Below are the code and all the weights of a small trained network. Each question names an input and a class and asks about switching units off, where a switched-off unit gives its printed mean instead of its output.

import numpy as np


def w(rows, s, z=0):
    codes = np.array(rows[::2]) - 128.0
    scale = np.full(codes.shape[1], s)
    scale[-1] = z or s
    return codes * scale


def norm(h):
    return h / np.sqrt((h * h).mean(-1, keepdims=True) + 1e-5)


def f(y):
    return np.maximum(y, 0)


def log_softmax(a):
    a = a - a.max(-1, keepdims=True)
    return a - np.log(np.exp(a).sum(-1, keepdims=True))


def net(x, mask):
    res = np.array(x, float).reshape(1, 4) / 4 @ E
    u = 0
    for l in range(4):
        y = f(norm(res) @ A[l][:, :-1].T + A[l][:, -1])
        res = res + np.where(mask[u : u + 3], y, B[l][:, -1]) @ B[l][:, :-1]
        u += 3
    return log_softmax(norm(res)[-1] @ U[:, :-1].T + U[:, -1])


A, B = {}, {}
E = w([
[116,163,72,34,84,71,76,117,42],'x0',
[108,125,137,99,125,127,138,131,143],'x1',
[118,147,111,120,140,143,129,133,137],'x2',
[39,120,160,166,167,136,6,107,128],'x3',
],0.013)
A[0] = w([
[119,142,84,53,71,94,55,152,2,135],'0.n1',
[145,50,126,165,125,166,142,174,174,47],'0.n2',
[58,106,180,139,141,125,13,138,92,5],'0.n3',
],0.0068,0.0024)
B[0] = w([
[174,137,139,61,142,112,56,16,183,254],'0.n1',
[156,213,146,179,146,139,84,113,141,173],'0.n2',
[36,119,29,255,130,95,127,184,104,210],'0.n3',
],0.0086,0.0088)
A[1] = w([
[232,120,90,92,79,136,255,163,103,63],'1.n1',
[199,144,136,82,101,100,199,167,90,6],'1.n2',
[144,146,241,218,193,191,174,149,234,65],'1.n3',
],0.009,0.0023)
B[1] = w([
[7,62,48,189,201,177,80,149,198,227],'1.n1',
[101,108,105,222,211,38,81,117,173,185],'1.n2',
[201,142,141,38,88,115,145,146,97,254],'1.n3',
],0.012,0.011)
A[2] = w([
[61,129,175,126,138,143,89,126,82,4],'2.n1',
[187,167,102,10,103,94,117,81,85,139],'2.n2',
[147,186,99,123,107,116,156,156,95,70],'2.n3',
],0.012,0.0032)
B[2] = w([
[14,105,139,188,196,146,172,146,193,158],'2.n1',
[245,126,216,44,103,110,255,242,17,245],'2.n2',
[107,152,168,70,69,88,120,235,102,143],'2.n3',
],0.0085,0.012)
A[3] = w([
[225,100,254,89,179,238,161,165,206,40],'3.n1',
[207,161,79,37,142,57,48,77,54,184],'3.n2',
[178,139,200,138,90,101,167,141,90,6],'3.n3',
],0.0077,0.0018)
B[3] = w([
[145,169,179,68,38,94,144,87,84,227],'3.n1',
[209,136,155,120,72,181,246,146,134,255],'3.n2',
[101,121,181,123,149,146,166,94,99,201],'3.n3',
],0.012,0.0078)
U = w([
[254,133,200,34,52,101,120,131,28,3],'0',
[16,79,42,195,199,140,38,113,164,253],'1',
],0.0086,0.00037)

Each question gives the input, the list of numbers given to net, and the class t.
The units are the neurons (one row each of A and B). Each row of codes is followed by its name. A weight is (code - 128) times the scale printed after its matrix; where a second scale follows, it is the last column's (A, B and U).
mask holds one flag per neuron, layer by layer. A switched-off neuron (its flag False) gives its mean, the last column of its row in B, instead of its output. The means were averaged over made-up inputs and are rounded, as every weight is.
A unit's drop is (log p(t) with every unit on - log p(t) with that unit switched off) / (log p(t) with every unit on - log p(t) with every unit switched off).
The circuit of an input: a set's keep is (log p(t) with only the set's units on - log p(t) with every unit switched off) / (log p(t) with every unit on - log p(t) with every unit switched off). Starting from all 12 units, units are removed one at a time, each time the one whose removal leaves the highest keep (on an exact tie, the one counted first), for as long as the keep stays at least 0.8.
units of the circuit, in order: the units of the circuit, biggest drop first
top k neurons: the k neurons with the biggest drops, biggest first
top k neurons in layer l: the k neurons of layer l with the biggest drops, biggest first
drop of u: that unit's drop, to one decimal
input [7,-2,1,8], class 1: units of the circuit, in order => (1.n3)
input [5,-6,-8,-6], class 1: top 2 neurons in layer 1 => (1.n1, 1.n3)
input [-7,-5,-6,7], class 0: top 2 neurons => (1.n1, 1.n3)
input [6,-3,7,-7], class 1: top 2 neurons => (1.n1, 1.n3)
input [-6,6,0,6], class 0: top 4 neurons => (1.n1, 1.n3, 3.n1, 1.n2)
input [1,6,-7,2], class 1: top 2 neurons => (1.n3, 0.n3)
input [6,7,-6,7], class 1: top 2 neurons in layer 2 => (2.n1, 2.n2)
input [-8,-5,7,7], class 0: top 2 neurons in layer 1 => (1.n3, 1.n1)
input [-3,8,-4,-7], class 1: drop of 1.n1 => 0.1
input [-6,7,4,5], class 0: drop of 1.n3 => 2.9
input [-8,-7,-2,6], class 0: drop of 1.n3 => 1.4
